[ 5.73 -7.09 -4.86 -3.07  6.47  6.31] gives 5.73

[[-2.87 -0.60  1.10 -3.21 -1.53 -1.72  1.05]
 [-0.79  1.24  0.21  0.95  1.51 -2.02 -0.52]
 [-7.03  2.55 -2.45 -4.25 -0.52  0.99  1.58]] gives -2.87

[[ 2.18 -4.86  5.04 -1.88 -4.88]
 [-3.28 -1.55  0.90  4.62 -4.31]
 [-0.98 -2.25 -4.07  4.23  2.21]] gives 2.18

[2.48 5.42 3.42 1.24 1.70] gives 2.48

[[ 5.36 -5.75  0.14  3.60 -4.86 -0.13]
 [-6.58  1.98  4.72 -3.42  5.84  2.73]] gives 5.36

[ 0.99 -6.86 -1.39 -2.35  1.93] gives 0.99

[-4.50  4.21  1.83  4.58 -1.05 -2.98  6.11] gives -4.50

[-1.64  5.06 -1.48 -1.44  4.37 -5.45  6.66] gives -1.64

[[ 5.05  1.34  1.26 -1.22  0.14  0.09 -0.25]
 [ 1.38  1.15 -0.29 -1.76 -0.38 -0.07 -0.01]] gives 5.05
---
Q: [-2.62  2.96  0.66  3.79 -2.66 -5.80]
A: -2.62, -5.80

Q: [ 5.78 -6.11  4.37  2.32 -4.34  2.74 -2.05]
A: 5.78, -2.05

Q: [-1.00  2.37  0.98  6.27]
A: -1.00, 6.27

Q:
[[ 1.16 -5.35  1.62  2.15]
 [-2.71 -5.88  3.22  2.79]]
A: 1.16, 2.79

Q: [-5.36 -6.96  3.85 -3.64  0.41 -3.60]
A: -5.36, -3.60

Q: [-2.17 -1.22 -5.40  3.67  6.93  4.89 -1.56]
A: -2.17, -1.56

Q:
[[ 4.86  1.18  0.74 -0.58 -0.91]
 [ 5.26  1.30  0.82 -0.68 -0.89]]
A: 4.86, -0.89
---
[[-2.40  2.87 -1.25 -2.35 -0.68 -0.15  2.20]
 [ 2.06 -3.34 -1.45 -0.61 -0.79  1.80 -0.21]
 [ 0.25 -5.91  0.18 -0.76 -1.94  1.31  1.20]]	-0.61, 2.87

[[ 1.73  5.97  1.94  6.83 -0.09 -1.60 -2.24]
 [-0.85  5.97 -5.80 -2.55  3.96 -7.10  4.47]
 [ 2.24  5.97  0.41 -0.87 -0.52  0.30  0.18]]	-2.55, 6.83

[-4.69 -0.46  2.67 -2.89  5.85 -0.08  6.49]	-2.89, 6.49

[ 6.50  1.86  5.53 -0.10  1.32]	5.53, 6.50

[ 2.15 -3.76  0.01  6.01  4.81]	0.01, 6.01

[-0.95 -5.42 -2.53 -6.36  3.74]	-2.53, 3.74

[[ 0.38  0.10 -0.72 -0.64 -1.42  1.58  0.18]
 [ 0.74 -2.50  1.47  2.95 -1.10 -0.79 -0.37]
 [ 4.76  3.91  1.52  1.11 -6.61  1.04  0.45]]	2.95, 4.76
---
[[-119 -625 -458 -149    2  -81 -268 -215 -178 -215 -311  -63 -302 -665
  -336]
 [-194  278  128 -320 -117 -515 -431 -587 -432 -587 -151   15  -44  159
    50]
 [-304  627 -435  312 -227  -99 -396  -57 -467  -57   24 -184 -432   56
  -480]
 [-146 -398 -623 -196 -270 -331 -268 -470 -565 -470 -168 -178 -424 -612
  -303]
 [-451  113 -250 -174 -451 -330 -333 -298 -373 -298  -86 -342 -219  -32
  -273]
 [-433 -256 -351 -337 -556 -164 -310 -411    6 -411 -235 -459    7 -160
  -154]
 [-297  110 -362  -87 -292 -221 -416 -299 -329 -299 -154 -267 -320   13
  -227]
 [ -63 -606 -578 -293 -162 -241 -343 -494 -334 -494 -340 -137 -405 -526
  -130]] --> -304

[[382 354 460 643 578 742 933 445 796 339 454 443 200 241]
 [269 397 673 771 442 698 883 632 496 556 485 289 263 163]
 [728 511 646 409 783 614 640 456 649 121 555 310 391 978]
 [689 704 801 500 669 415 314 698 203 478 551 243 703 909]
 [224 324 694 720 203 688 844 593 463 712 658 522 330 268]
 [652 429 737 448 648 665 737 464 615 169 646 331 345 996]
 [326 391 367 680 507 684 836 475 764 528 422 562 289  38]
 [829 711 468 375 917 442 342 495 599 229 403 375 628 861]
 [332 269 797 632 277 751 936 529 537 488 740 445 243 596]
 [284 410 569 756 486 686 877 605 573 541 432 349 269  77]
 [440 416 930 649 468 680 818 651 359 393 657 168 307 737]] --> 728

[[4 6 5 5 4 7 4 4 4]
 [6 6 6 8 5 5 4 6 4]
 [2 5 5 3 7 6 3 4 3]
 [6 5 6 6 4 6 6 5 6]
 [3 2 6 3 5 5 5 2 4]] --> 2

[[940 692 886 808 456 954 916 633]
 [424 676 795 733 536 526 773 633]
 [575 698 468 560 607 565 422 779]
 [264 698 282 443 662 252 226 815]
 [870 681 533 591 545 802 528 770]
 [781 661 840 760 473 733 848 703]
 [667 691 789 743 525 786 782 609]
 [400 724 267 442 653 434 236 748]
 [859 702 633 662 527 862 643 691]
 [792 680 919 819 480 861 923 612]
 [714 647 965 830 461 674 952 695]
 [551 703 846 779 524 731 843 548]] --> 575

[[62 77 40 64 51 38 61 41 97 50 50 45 65 47]
 [39 55 55 43 51 73 65 58 97 53 55 46 48 78]
 [59 58 55 31 51 77 61 50 97 47 68 56 55 60]
 [50 71 44 71 51 39 62 51 97 55 41 40 61 59]
 [62 77 40 63 51 38 62 40 97 50 52 45 64 48]
 [31 45 47 60 51 61 41 68 97 59 47 45 59 36]
 [46 63 46 51 51 76 62 66 97 49 44 43 62 69]
 [64 65 47 42 51 81 58 59 97 46 56 50 69 53]
 [53 62 52 54 51 76 61 71 97 49 41 45 63 72]
 [24 41 56 53 51 47 44 54 97 60 59 50 42 44]
 [56 68 51 51 51 34 65 29 97 53 66 50 48 58]] --> 59

[[598 245 430 779 253 719 520 824 727 656]
 [688 902 526  71 711 202 519 813 197 629]
 [682 930 553  70 779 185 515 276 161 363]
 [558 886 513  56 693 188 491 768 191 608]
 [552 288 442 725 306 660 507 648 664 565]
 [533 136 403 873 186 771 503 876 787 692]
 [621 209 443 845 266 751 523 470 746 486]
 [535 876 516  63 696 181 490 731 183 590]
 [648 212 424 818 244 716 517 870 730 680]
 [703 653 504 369 569 388 516 454 385 463]
 [584 691 501 282 579 335 506 736 334 591]
 [535 246 447 791 291 705 503 287 705 394]] --> 682
---
[[-4.03 -2.89  3.97  1.26]
 [-2.54  5.00 -3.27 -6.72]] Out: -2.54

[[-0.86 -0.33 -0.41 -0.21  0.31  0.33]
 [ 1.19 -0.78  1.04 -0.47  5.01  0.94]
 [ 0.19 -0.71 -0.92  0.67 -1.01 -0.36]] Out: 0.31

[-3.64  6.74  1.54  3.01  6.88 -0.36  0.40] Out: 6.88

[-4.12  1.96 -0.10  6.11  2.66 -0.61] Out: 2.66

[-0.14  1.25  4.53  5.85  0.67] Out: 0.67

[[-0.30  4.55  1.40 -1.39  5.18]
 [-0.53  3.96  3.87  0.81  2.52]
 [-1.84  2.37 -4.33 -1.37 -3.06]] Out: 5.18

[-5.57  0.27  0.42 -4.53 -1.15 -4.96] Out: -1.15

[[-3.93 -3.34  2.22 -4.38  3.72]
 [-6.03 -5.70  4.82 -5.94  6.31]] Out: 3.72

[-3.81 -2.71  1.51  4.99  3.61 -4.66] Out: 3.61

[1.36 1.79 1.95 5.73 0.40] Out: 0.40
---
Input:
[[4722 1869 3611 3894 5668 3761]
 [8135 2494 2187 2252 4897 6868]]
Output: 5668

Input:
[[76 36 75 38]
 [85 81 40 21]
 [35 47 70 74]]
Output: 40

Input:
[[82 49 24 79 24 19]
 [43 84 18 40 77 16]
 [71 34 23 73 30 21]]
Output: 77

Input:
[[128 349 625 787 188]
 [ 73 464 668 537 385]
 [159 443 328 770 345]]
Output: 537

Input:
[[810 741 843 311 937]
 [777 753 193 241 245]
 [557 482 864 298 925]]
Output: 241

Input:
[[-11 -16 -20   6  33]
 [-22 -12  19 -28 -34]
 [  0   4   3 -18 -48]]
Output: -28

Input:
[[-248   52 -547   69]
 [-385  380 -470 -165]
 [-506 -273 -310  526]]
Output: -470

Input:
[[ 527  660  -16   -1  399  521  570]
 [ 373  360 -520 -371  759 -130  410]]
Output: 521

Input:
[[106 134 240  72 188]
 [176  93  44 157 104]
 [136  93 226  99 153]]
Output: 157
